Here is a tiny trained network, its code and every weight. The questions are about switching its units off for an input and a target symbol, where a switched-off unit gives its printed mean instead of its output.

import numpy as np


def w(rows, s, z=0):
    codes = np.array(rows[::2]) - 128.0
    scale = np.full(codes.shape[1], s)
    scale[-1] = z or s
    return codes * scale


def norm(h):
    return h / np.sqrt((h * h).mean(-1, keepdims=True) + 1e-5)


def f(y):
    return y / 2 * (1 + np.tanh(0.7978845608 * (y + 0.044715 * y**3)))


def softmax(a):
    e = np.exp(a - a.max(-1, keepdims=True))
    return e / e.sum(-1, keepdims=True)


def log_softmax(a):
    a = a - a.max(-1, keepdims=True)
    return a - np.log(np.exp(a).sum(-1, keepdims=True))


def net(x, mask):
    ids = ['αβγδμφω'.index(c) for c in x.split()]
    T = len(ids)
    res = E[ids] + P[:T]
    r = norm(res)
    for j in range(3):
        rows = slice(2 * j, 2 * j + 2)
        q, k, v = (r @ M[0][rows].T for M in (Q, K, V))
        z = softmax(np.where(np.tri(T) > 0, q @ k.T / 2**0.5, -1e9)) @ v
        o = O[0][rows]
        res = res + np.where(mask[j], z, o[:, -1]) @ o[:, :-1]
    y = f(norm(res) @ A[0][:, :-1].T + A[0][:, -1])
    res = res + np.where(mask[3:19], y, B[0][:, -1]) @ B[0][:, :-1]
    return log_softmax(norm(res)[-1] @ U[:, :-1].T + U[:, -1])


Q, K, V, O, A, B = {}, {}, {}, {}, {}, {}
E = w([
[213,162,231,165],'α',
[168,56,110,71],'β',
[134,209,2,120],'γ',
[114,187,86,209],'δ',
[129,125,79,139],'μ',
[141,110,19,211],'φ',
[247,104,87,95],'ω',
],0.018)
P = w([
[2,147,240,106],'0',
[147,132,84,103],'1',
[147,119,88,88],'2',
[157,88,95,96],'3',
[150,90,99,78],'4',
[151,143,84,116],'5',
[149,110,107,75],'6',
[158,143,95,113],'7',
[157,151,84,118],'8',
[154,143,82,116],'9',
[150,143,72,116],'10',
[130,145,77,78],'11',
[108,156,41,104],'12',
[190,171,59,146],'13',
],0.0083)
Q[0] = w([
[126,96,17,34],'h0',
[34,115,201,128],'h0',
[118,57,105,73],'h1',
[253,180,56,78],'h1',
[120,43,143,139],'h2',
[74,143,202,140],'h2',
],0.018)
K[0] = w([
[45,98,109,100],'h0',
[213,71,151,111],'h0',
[185,161,183,149],'h1',
[99,149,251,146],'h1',
[164,125,167,190],'h2',
[164,111,101,158],'h2',
],0.024)
V[0] = w([
[156,122,174,161],'h0',
[103,205,165,49],'h0',
[118,94,4,129],'h1',
[77,94,147,165],'h1',
[172,180,152,154],'h2',
[179,88,178,125],'h2',
],0.031)
O[0] = w([
[132,34,50,90,48],'h0',
[106,72,171,252,185],'h0',
[21,194,30,124,75],'h1',
[107,100,205,76,115],'h1',
[135,116,16,142,117],'h2',
[166,189,82,140,3],'h2',
],0.019,0.021)
A[0] = w([
[137,107,93,85,92],'n0',
[150,130,92,155,81],'n1',
[109,126,54,139,74],'n2',
[137,93,219,161,252],'n3',
[120,63,152,118,102],'n4',
[64,83,141,69,190],'n5',
[194,77,73,137,191],'n6',
[192,128,134,107,91],'n7',
[87,97,119,110,21],'n8',
[109,140,135,127,73],'n9',
[173,6,86,122,194],'n10',
[127,106,97,206,73],'n11',
[88,120,15,150,38],'n12',
[150,203,82,188,148],'n13',
[168,108,109,114,79],'n14',
[131,135,172,171,165],'n15',
],0.015,0.0017)
B[0] = w([
[101,147,134,134,125],'n0',
[149,146,100,133,127],'n1',
[206,157,145,135,138],'n2',
[189,174,28,99,252],'n3',
[128,112,39,136,162],'n4',
[114,34,73,91,153],'n5',
[41,113,144,149,150],'n6',
[88,119,199,187,151],'n7',
[133,67,135,124,131],'n8',
[90,119,124,91,130],'n9',
[81,89,82,145,171],'n10',
[119,218,117,129,159],'n11',
[200,158,231,114,155],'n12',
[253,74,11,72,157],'n13',
[95,96,158,129,132],'n14',
[154,124,38,87,189],'n15',
],0.014,0.013)
U = w([
[178,116,151,128,1],'α',
[175,188,183,105,102],'β',
[77,135,130,254,167],'γ',
[136,36,75,116,117],'δ',
[98,89,254,106,137],'μ',
[104,180,114,25,179],'φ',
[218,165,25,145,96],'ω',
],0.01,0.0037)

Each question gives the input, a string of symbols that net reads in full, and the target symbol t.
The units are the heads (2 rows each of Q, K, V and O) and the neurons (one row each of A and B). Each row of codes is followed by its name. A weight is (code - 128) times the scale printed after its matrix; where a second scale follows, it is the last column's (O, A, B and U).
mask holds one flag per unit, heads first, then neurons. A switched-off unit (its flag False) gives its mean, the last column of its rows in O or B, instead of its output. The means were averaged over made-up inputs and are rounded, as every weight is.
A unit's drop is (log p(t) with every unit on - log p(t) with that unit switched off) / (log p(t) with every unit on - log p(t) with every unit switched off).
The circuit of an input: a set's keep is (log p(t) with only the set's units on - log p(t) with every unit switched off) / (log p(t) with every unit on - log p(t) with every unit switched off). Starting from the 12 units with the biggest drops (on a tie, the unit counted first), units are removed one at a time, each time the one whose removal leaves the highest keep (on an exact tie, the one counted first), for as long as the keep stays at least 0.8.
units of the circuit, in order: the units of the circuit, biggest drop first
top k neurons: the k neurons with the biggest drops, biggest first
which heads matter: for each layer, one digit per head in row order, 1 if its drop is at least 0.15 and else 0, layers parted by /
drop of u: that unit's drop, to one decimal
input γ ω γ ω γ γ γ γ μ, target γ: units of the circuit, in order : h1, h0
input μ γ γ γ μ γ γ β α α γ δ, target μ: which heads matter : 010
input ω δ δ, target ω: units of the circuit, in order : h2
input δ μ ω α ω γ μ μ γ β β φ α φ, target δ: which heads matter : 110
input δ ω μ μ, target δ: which heads matter : 000
input δ α γ μ δ, target δ: which heads matter : 100
input γ γ ω φ β γ ω, target γ: which heads matter : 010
input μ γ γ α μ ω γ ω γ φ γ γ γ, target μ: which heads matter : 011
input ω μ β γ μ γ μ β γ μ, target ω: which heads matter : 010
input γ ω μ γ φ μ γ β γ φ μ γ β, target γ: units of the circuit, in order : h0, h1
input φ μ φ γ μ ω γ β γ γ δ γ ω, target φ: which heads matter : 100
input μ μ γ γ φ μ γ ω γ ω μ γ μ φ, target μ: which heads matter : 011
input γ μ φ μ β ω γ μ ω μ, target γ: units of the circuit, in order : h1, h0
input β ω γ δ γ γ δ, target β: which heads matter : 001
input ω γ γ μ γ μ μ γ, target ω: units of the circuit, in order : h1, n13
input β γ γ δ γ γ ω, target β: units of the circuit, in order : h2
input ω β φ, target ω: which heads matter : 011
input ω γ φ γ γ ω φ δ γ γ μ ω, target ω: which heads matter : 010
input ω δ γ β γ μ φ, target ω: which heads matter : 000
input δ ω φ ω γ μ β μ, target δ: units of the circuit, in order : h0
input μ μ β μ α α γ γ δ γ α α γ δ, target μ: top 2 neurons : n13, n11
input β γ γ ω γ β, target β: drop of n11 : 0.0
input β φ δ φ γ γ φ γ α, target δ: drop of h0 : 1.0
input δ ω ω γ β, target δ: drop of h2 : 0.1
input δ α γ δ γ α γ μ μ γ, target δ: drop of h0 : 0.6
